Below are the code and all the weights of a small trained network. Each question names an input and a class and asks about switching units off, where a switched-off unit gives its printed mean instead of its output.

import numpy as np


def w(rows, s, z=0):
    codes = np.array(rows[::2]) - 128.0
    scale = np.full(codes.shape[1], s)
    scale[-1] = z or s
    return codes * scale


def norm(h):
    return h / np.sqrt((h * h).mean(-1, keepdims=True) + 1e-5)


def f(y):
    return np.maximum(y, 0)


def log_softmax(a):
    a = a - a.max(-1, keepdims=True)
    return a - np.log(np.exp(a).sum(-1, keepdims=True))


def net(x, mask):
    res = np.array(x, float).reshape(1, 3) / 4 @ E
    u = 0
    for l in range(2):
        y = f(norm(res) @ A[l][:, :-1].T + A[l][:, -1])
        res = res + np.where(mask[u : u + 3], y, B[l][:, -1]) @ B[l][:, :-1]
        u += 3
    return log_softmax(norm(res)[-1] @ U[:, :-1].T + U[:, -1])


A, B = {}, {}
E = w([
[42,118,204,64,107,137,131,192],'x0',
[183,97,161,89,139,140,99,170],'x1',
[154,151,42,1,127,101,209,127],'x2',
],0.0079)
A[0] = w([
[2,142,98,197,123,138,208,26,18],'L0N0',
[16,86,176,94,154,109,145,190,4],'L0N1',
[233,16,165,89,165,174,98,172,80],'L0N2',
],0.0066,0.0021)
B[0] = w([
[144,7,78,102,155,77,102,176,253],'L0N0',
[143,180,138,168,110,63,127,105,239],'L0N1',
[63,57,35,160,135,54,148,117,230],'L0N2',
],0.012,0.0046)
A[1] = w([
[161,169,52,141,159,68,131,131,254],'L1N0',
[65,103,139,234,152,241,58,167,146],'L1N1',
[254,114,69,217,180,168,153,86,90],'L1N2',
],0.0089,0.005)
B[1] = w([
[138,134,166,162,163,213,103,123,246],'L1N0',
[166,165,72,7,168,195,196,114,175],'L1N1',
[60,169,197,87,71,49,138,170,187],'L1N2',
],0.011,0.013)
U = w([
[135,199,90,56,193,215,212,154,205],'0',
[61,33,54,140,183,19,159,157,184],'1',
[46,247,205,135,86,3,137,164,189],'2',
[108,139,131,186,218,156,53,111,242],'3',
[168,93,122,203,56,189,162,82,13],'4',
[180,150,106,143,32,111,89,76,29],'5',
[185,154,133,188,61,171,102,40,3],'6',
[197,120,99,161,82,177,101,78,8],'7',
],0.011,0.0045)

Each question gives the input, the list of numbers given to net, and the class t.
The units are the neurons (one row each of A and B). Each row of codes is followed by its name. A weight is (code - 128) times the scale printed after its matrix; where a second scale follows, it is the last column's (A, B and U).
mask holds one flag per neuron, layer by layer. A switched-off neuron (its flag False) gives its mean, the last column of its row in B, instead of its output. The means were averaged over made-up inputs and are rounded, as every weight is.
A unit's drop is (log p(t) with every unit on - log p(t) with that unit switched off) / (log p(t) with every unit on - log p(t) with every unit switched off).
The circuit of an input: a set's keep is (log p(t) with only the set's units on - log p(t) with every unit switched off) / (log p(t) with every unit on - log p(t) with every unit switched off). Starting from all 6 units, units are removed one at a time, each time the one whose removal leaves the highest keep (on an exact tie, the one counted first), for as long as the keep stays at least 0.8.
circuit, biggest first: the units of the circuit, biggest drop first
unit that matters most: the unit with the biggest drop
k most important neurons: the k neurons with the biggest drops, biggest first
top k neurons in layer l: the k neurons of layer l with the biggest drops, biggest first
drop of u: that unit's drop, to one decimal
input [-5,-2,4], class 2: unit that matters most	L1N2
input [-6,0,5], class 2: 2 most important neurons	L1N2; L1N1
input [3,0,2], class 3: 4 most important neurons	L1N2; L0N1; L1N1; L1N0
input [4,5,-3], class 1: 3 most important neurons	L0N2; L1N2; L1N0
input [0,-2,3], class 3: circuit, biggest first	L1N1; L1N0
input [-8,1,-7], class 2: 2 most important neurons	L1N2; L1N0
input [6,4,-6], class 0: 3 most important neurons	L1N1; L0N0; L1N2
input [6,-8,-8], class 0: 3 most important neurons	L1N1; L0N2; L1N2
input [-6,-8,5], class 1: 2 most important neurons	L0N0; L1N1
input [-7,2,-7], class 0: circuit, biggest first	L1N1; L0N1
input [3,2,3], class 3: top 2 neurons in layer 0	L0N1; L0N0
input [5,-6,-3], class 1: 2 most important neurons	L0N0; L1N2
input [2,2,-4], class 0: 2 most important neurons	L1N1; L0N0
input [-5,-5,-1], class 1: circuit, biggest first	L0N0
input [-2,-3,2], class 3: 2 most important neurons	L1N0; L0N2
input [3,-6,-7], class 0: 2 most important neurons	L1N1; L0N2
input [7,-5,6], class 2: top 2 neurons in layer 1	L1N1; L1N0
input [-3,-2,2], class 3: top 2 neurons in layer 0	L0N0; L0N1
input [-7,-3,5], class 2: top 2 neurons in layer 1	L1N2; L1N1
input [-8,-5,-4], class 2: top neuron in layer 0	L0N2
input [-6,2,-4], class 2: drop of L0N0	0.0
